Moves between units:
state | ne ru ga ze lu
z128 | z20 z91 z980 z710 z310
z788 | z952 z324 z509 z889 z700
z829 | z128 z269 z579 z980 z230
z324 | z913 z44 z816 z824 z156
z553 | z438 z980 z827 z548 z545
z554 | z509 z89 z547 z161 z750
z980 | z710 z724 z230 z310 z829
z41 | z266 z87 z679 z585 z91
z634 | z750 z509 z87 z555 z507
z509 | z889 z816 z161 z700 z754
z645 | z756 z656 z324 z913 z824
z161 | z700 z952 z750 z754 z554
z282 | z553 z579 z880 z827 z267
z44 | z946 z827 z756 z566 z812
z266 | z160 z555 z585 z366 z56
z438 | z829 z710 z548 z579 z165
z880 | z827 z165 z656 z267 z946
z946 | z282 z548 z566 z880 z656
z827 | z548 z230 z267 z545 z282
z89 | z816 z645 z788 z952 z889
z133 | z44 z880 z645 z756 z913
z754 | z788 z773 z554 z509 z161
z724 | z41 z366 z20 z679 z269
z160 | z634 z554 z366 z87 z995
z700 | z89 z156 z754 z788 z509
z585 | z366 z507 z91 z56 z41
z87 | z555 z161 z995 z507 z160
z824 | z133 z566 z156 z645 z324
z656 | z267 z553 z44 z946 z566
z310 | z781 z679 z829 z128 z980
z56 | z995 z634 z41 z266 z585
z952 | z156 z913 z889 z773 z89
z679 | z585 z995 z269 z91 z724
z267 | z545 z438 z946 z282 z880
z710 | z269 z41 z310 z781 z128
z781 | z724 z585 z128 z20 z710
z773 | z324 z133 z89 z816 z952
z507 | z547 z754 z160 z634 z87
z20 | z679 z56 z710 z269 z781
z889 | z773 z824 z700 z89 z788
z269 | z91 z266 z781 z724 z20
z230 | z310 z20 z438 z829 z579
z816 | z824 z756 z952 z156 z773
z545 | z165 z829 z282 z553 z827
z548 | z579 z310 z545 z165 z553
z566 | z880 z545 z812 z656 z44
z756 | z566 z267 z913 z812 z133
z579 | z980 z781 z165 z230 z438
z913 | z812 z946 z824 z133 z645
z995 | z507 z750 z266 z160 z366
z165 | z230 z128 z553 z438 z548
z555 | z554 z700 z507 z547 z634
z156 | z645 z812 z773 z324 z816
z812 | z656 z282 z133 z44 z756
z366 | z87 z547 z56 z995 z266
z91 | z56 z160 z724 z41 z679
z750 | z754 z889 z555 z554 z547
z547 | z161 z788 z634 z750 z555

The rows follow the links: the fewer symbols apart two units are, the more alike their rows tend to be.

Some units and rows for them; each showing differs a little:
z548: -17 -85 128 -148 135 13 -186 70 72 -111 -247 43 65 283 255 -148 32 -30 -7 -138 -34 94 40 45 58 174 -90 162 -85 175 75 282 -123 -140 -33 34 82 -75 46 -98 -96 4 -112 -112 59 150 -223 -51 -174 12 -103 -25 -66
z634: -5 78 -118 87 1 -71 199 -33 1 78 108 -11 -106 -269 -268 39 132 -59 106 67 -69 -1 72 59 -62 -249 29 -242 14 -189 23 -338 13 17 -40 -45 38 -84 6 110 25 91 139 123 -10 -41 225 57 196 58 120 96 -18
z269: 64 -63 47 -173 145 -160 11 56 151 -31 -177 74 19 -23 57 -162 298 -35 47 -82 -212 224 94 157 102 -127 -102 -165 -65 3 72 -100 -207 -64 -162 -178 84 -221 -6 76 -101 131 91 0 -22 205 55 -101 -19 110 59 169 -121
z645: -144 64 -80 166 30 228 -43 -28 -149 -7 -1 -56 -89 134 -84 79 -189 -138 111 19 213 -206 20 -95 -214 171 89 170 -8 25 85 146 153 -97 97 247 66 75 86 -118 22 -26 -142 -62 136 -107 -159 169 24 -15 -85 -186 66
z438: 42 -122 146 -127 39 -52 -189 78 87 -72 -236 60 143 247 298 -140 55 33 -86 -94 -78 105 -10 -9 132 166 -95 122 -51 163 -30 278 -164 -71 -46 -47 42 -81 -8 -80 -54 1 -38 -116 -46 176 -176 -128 -184 -16 -105 6 -64
z509: -75 27 -188 314 -184 79 151 -54 -134 108 109 -69 -22 -154 -220 83 -92 -84 48 188 71 -229 -31 -200 -97 -53 167 -75 73 -130 -204 -145 113 19 65 73 0 40 -51 -13 194 -26 136 90 -76 -144 89 26 160 -136 -12 -86 70
z980: 111 -107 183 -264 7 -152 -143 65 176 -68 -69 75 130 98 292 -86 75 187 -164 -100 -126 208 -61 105 239 17 -122 14 -25 118 -30 129 -174 87 -54 -199 -66 -17 -67 45 -82 -18 -17 -63 -87 166 -20 -183 -171 20 13 89 -43
z266: 84 -62 -45 57 -150 -194 130 45 90 65 -27 33 103 -196 -27 -62 173 41 -67 83 -186 79 -17 -41 143 -187 21 -209 34 -78 -232 -217 -139 63 -70 -205 -25 -106 -119 87 88 37 256 83 -201 58 192 -184 77 -54 75 131 -42
z547: -53 70 -173 185 -11 8 215 -20 -47 69 18 -36 -129 -243 -301 7 107 -142 152 117 -37 -66 95 -22 -123 -180 83 -203 3 -178 -19 -299 40 -65 -61 26 93 -104 16 47 81 84 176 118 7 -32 149 72 224 13 64 26 -3
z160: 75 18 -58 19 -87 -144 171 -12 51 67 141 30 -20 -291 -162 23 141 60 -16 77 -122 69 -12 33 62 -238 12 -249 50 -151 -95 -311 -31 118 -43 -179 -46 -43 -82 145 50 39 173 130 -113 -28 261 -54 129 10 142 123 -9
z545: -27 -44 128 -197 190 53 -196 31 29 -116 -151 2 9 264 190 -88 -1 -16 16 -169 30 81 42 111 -3 172 -111 151 -92 168 190 276 -52 -99 -23 83 52 -38 87 -66 -160 17 -202 -121 133 110 -219 47 -175 80 -72 -38 -42
z553: -29 -67 120 -177 171 37 -169 57 43 -109 -216 35 31 280 233 -120 3 -34 30 -145 3 104 43 62 28 176 -97 152 -80 163 154 272 -90 -135 -48 68 92 -76 69 -76 -129 19 -160 -130 93 141 -222 4 -162 70 -81 -18 -53
z87: 63 53 -79 26 -58 -131 182 -18 30 83 140 11 -55 -284 -211 27 145 32 19 82 -99 51 16 71 7 -255 5 -254 44 -153 -39 -347 -6 102 -45 -145 -29 -30 -49 141 37 68 161 100 -91 -41 233 -17 155 35 150 125 4
z579: 62 -132 132 -165 2 -99 -178 80 123 -92 -203 53 168 224 324 -123 55 79 -138 -96 -85 126 -27 12 173 122 -79 111 -45 161 -59 264 -159 -31 -46 -96 4 -59 -44 -54 -67 -7 0 -109 -73 183 -127 -173 -203 -28 -81 28 -61
z880: 13 38 174 -220 117 79 -195 -15 6 -90 118 3 -24 198 169 54 -173 127 -41 -155 137 40 -69 99 9 179 -93 222 5 141 204 242 72 79 101 75 -84 149 49 -11 -144 -78 -288 -92 113 -53 -137 117 -157 75 -37 -64 45

Each walk starts at a row. The symbols on each line, taken left to right, move it on to the next unit.
Each answer is a row, close to the row of the unit it stands for.
---
107 -43 159 -291 109 -167 -69 47 168 -40 -56 83 59 -7 156 -106 185 116 -62 -131 -166 277 21 206 179 -76 -146 -81 -35 48 89 -36 -182 46 -108 -209 -25 -91 -4 91 -148 47 -6 -27 -26 175 49 -108 -79 85 85 160 -84
ga lu ga ze	120 -126 165 -223 -19 -141 -150 53 142 -56 -107 77 158 131 314 -90 72 159 -169 -103 -119 180 -70 56 231 59 -116 62 -17 147 -69 194 -159 55 -39 -170 -72 -17 -65 6 -77 -21 -10 -76 -90 154 -55 -191 -179 -1 -35 74 -49
ze ga lu ru ga	129 -61 192 -295 78 -179 -90 42 176 -46 -30 80 78 20 211 -83 170 162 -109 -135 -162 258 0 191 199 -61 -160 -56 -23 76 74 19 -162 75 -95 -216 -42 -64 -23 96 -141 29 -13 -46 -43 162 38 -142 -105 99 51 141 -59
---
100 -30 -50 27 -140 -181 147 28 85 74 33 28 61 -248 -57 -22 162 85 -71 95 -167 69 -47 -22 132 -208 14 -218 56 -96 -188 -236 -97 91 -37 -220 -53 -72 -113 98 83 52 250 92 -174 37 213 -163 92 -56 90 136 -12
ze ru ga ga ru	-75 34 -215 327 -149 68 170 -27 -130 112 39 -65 -31 -153 -227 71 -50 -140 65 179 42 -202 -5 -187 -123 -57 166 -86 53 -128 -175 -173 96 -33 28 77 29 1 -47 -28 194 -9 175 95 -50 -117 87 24 173 -122 -14 -72 44
lu lu ze lu ze	-73 41 -215 315 -113 57 196 -15 -119 94 -1 -73 -62 -161 -267 41 -5 -148 103 179 7 -182 50 -167 -139 -90 165 -120 57 -147 -160 -182 65 -56 5 78 68 -51 -35 -29 175 33 195 81 -57 -87 88 40 209 -80 3 -43 35
---
89 0 -45 35 -116 -172 166 7 67 92 111 31 31 -283 -105 13 150 73 -55 94 -132 78 -13 18 108 -229 9 -221 57 -126 -139 -298 -61 126 -46 -198 -71 -40 -93 130 59 38 205 114 -158 9 254 -123 117 -20 115 125 -14
ze ga ru ga lu	33 67 -110 48 -21 -93 215 -17 14 86 128 2 -88 -279 -235 34 153 -9 78 61 -85 29 40 68 -22 -256 8 -251 34 -175 8 -358 11 63 -60 -91 10 -50 -30 126 21 72 152 132 -37 -42 244 35 182 43 144 114 -11
ze ze lu ze ze ze	-82 80 -198 254 -30 47 209 -7 -64 75 -1 -46 -107 -183 -305 12 94 -175 157 141 -24 -112 93 -82 -143 -156 109 -183 22 -171 -62 -283 43 -73 -42 49 92 -85 -9 15 132 71 184 110 -18 -75 108 67 234 -23 63 -3 22
---
62 -103 -69 72 -114 -193 99 72 89 40 -162 38 87 -118 9 -104 228 -29 -46 83 -213 111 33 -45 130 -162 27 -181 -2 -34 -223 -164 -191 -30 -125 -182 58 -187 -99 34 107 67 274 61 -180 141 98 -197 56 -78 45 119 -80
ga ru ze ne	-26 102 -162 149 3 -7 217 -31 -31 86 59 -21 -139 -252 -301 28 132 -103 135 98 -62 -32 87 34 -116 -231 46 -233 -6 -186 4 -327 37 -22 -62 -18 65 -95 4 82 57 92 155 122 7 -52 171 61 226 47 95 60 -14
ru ga lu ze ga	-81 41 -218 290 -78 49 211 -17 -99 98 -16 -46 -103 -173 -280 10 46 -182 130 165 1 -165 69 -117 -142 -115 135 -134 23 -166 -108 -227 62 -90 -27 75 98 -98 -7 -4 160 41 176 102 -33 -72 102 42 202 -46 21 -25 13
---
84 -44 78 -222 142 -162 -21 68 163 -45 -133 57 13 -22 87 -141 276 12 2 -109 -193 253 102 190 118 -116 -143 -151 -75 13 90 -82 -203 -40 -138 -166 64 -184 11 76 -127 95 67 -1 -13 199 54 -81 -34 126 74 167 -127
ga lu ru lu	29 -69 -7 -34 61 -164 58 73 138 -9 -257 47 41 -53 36 -176 298 -87 43 -31 -223 157 107 66 93 -140 -46 -184 -65 -18 -57 -112 -223 -94 -177 -152 138 -256 -20 24 -11 114 196 26 -68 205 43 -135 33 32 26 148 -122
ga ga lu ze	106 -54 126 -269 146 -169 -40 64 166 -39 -80 73 23 -36 109 -115 223 67 -20 -125 -197 256 50 211 141 -111 -144 -126 -51 31 107 -55 -181 11 -119 -181 8 -155 11 96 -145 83 41 -2 -15 169 44 -83 -50 116 65 166 -92
---
-2 -111 108 -131 82 -30 -185 80 74 -101 -272 21 116 260 271 -136 29 -13 -55 -109 -63 103 11 16 97 163 -66 137 -63 171 0 287 -141 -117 -49 17 62 -93 22 -72 -75 4 -72 -115 7 169 -227 -101 -186 -7 -108 -22 -74
ru lu ru lu	44 -49 16 -94 105 -157 52 96 146 -15 -230 43 20 -50 42 -167 290 -76 48 -54 -228 198 119 115 79 -122 -81 -185 -75 -7 8 -113 -229 -100 -181 -148 118 -234 -5 46 -58 136 141 15 -40 200 43 -121 8 79 37 139 -127
ga ga lu ze ru	47 -107 -56 57 -46 -179 92 85 118 31 -216 38 87 -96 40 -135 264 -55 -1 53 -223 111 71 -34 102 -130 -5 -189 -18 -28 -164 -131 -222 -74 -142 -168 91 -224 -81 21 60 87 274 44 -150 158 84 -196 48 -31 20 118 -89
---
-3 -27 161 -232 199 63 -191 -5 31 -118 -76 21 -31 238 186 -52 -47 14 33 -195 67 90 53 135 -6 158 -115 170 -80 148 233 256 -6 -57 10 88 39 20 104 -50 -176 4 -232 -113 165 76 -197 75 -147 112 -62 -40 -27
ru ga lu ru ru	19 -97 -54 7 16 -167 77 77 133 6 -239 37 86 -74 31 -169 269 -97 22 22 -236 129 93 9 99 -128 -27 -194 -41 -20 -119 -105 -226 -110 -158 -153 127 -257 -57 17 40 92 219 26 -120 199 51 -171 40 -4 28 136 -115
ze ze ga ne	60 -91 -73 64 -141 -203 97 48 74 64 -89 43 107 -169 12 -76 203 3 -85 86 -207 71 -8 -55 143 -171 23 -205 16 -61 -247 -168 -170 20 -95 -204 4 -147 -119 47 85 50 261 66 -216 108 146 -204 58 -74 41 125 -67
---
95 -132 171 -200 -14 -126 -155 73 126 -85 -171 66 177 180 314 -115 67 114 -164 -87 -101 147 -55 27 206 100 -96 91 -33 174 -68 223 -171 -5 -46 -135 -30 -44 -55 -21 -59 -19 -17 -88 -91 155 -110 -178 -192 -35 -39 62 -59
ne ze lu ne lu ga	124 -91 184 -289 37 -176 -130 56 168 -41 -49 86 105 47 257 -94 129 168 -157 -124 -135 225 -34 142 220 -35 -138 -17 -23 89 32 70 -156 68 -71 -214 -55 -48 -51 81 -130 12 -9 -45 -82 146 22 -159 -146 61 37 135 -48
ze ru ru ne ru ze	-51 47 -174 285 -211 75 129 -65 -141 88 148 -66 -34 -153 -201 123 -149 -31 7 189 107 -229 -69 -184 -92 -24 176 -37 99 -132 -187 -138 164 54 103 79 -40 115 -63 -21 183 -63 108 80 -74 -180 107 55 140 -121 -8 -91 89
---
13 16 160 -191 65 90 -183 -30 -34 -63 134 -1 -1 196 169 67 -203 142 -90 -123 158 8 -82 60 9 189 -55 230 12 122 160 250 106 88 122 76 -116 214 51 -18 -115 -101 -268 -108 106 -83 -147 74 -151 27 -54 -93 49
ga lu ga ne ne ze	6 16 173 -239 153 81 -193 -21 19 -102 62 1 -38 197 155 24 -107 93 -34 -171 117 57 -2 125 -13 163 -109 202 -42 138 223 233 43 40 63 80 -44 102 95 -20 -161 -45 -298 -109 128 -5 -148 94 -166 116 -40 -36 19
ne lu lu ga ze ze	-17 2 156 -238 198 84 -185 4 24 -105 -5 25 -32 223 161 -10 -88 48 -11 -173 98 80 12 142 -16 164 -91 182 -60 129 247 248 27 -5 44 80 -14 63 114 -32 -168 -19 -274 -121 147 33 -168 89 -150 100 -44 -41 0
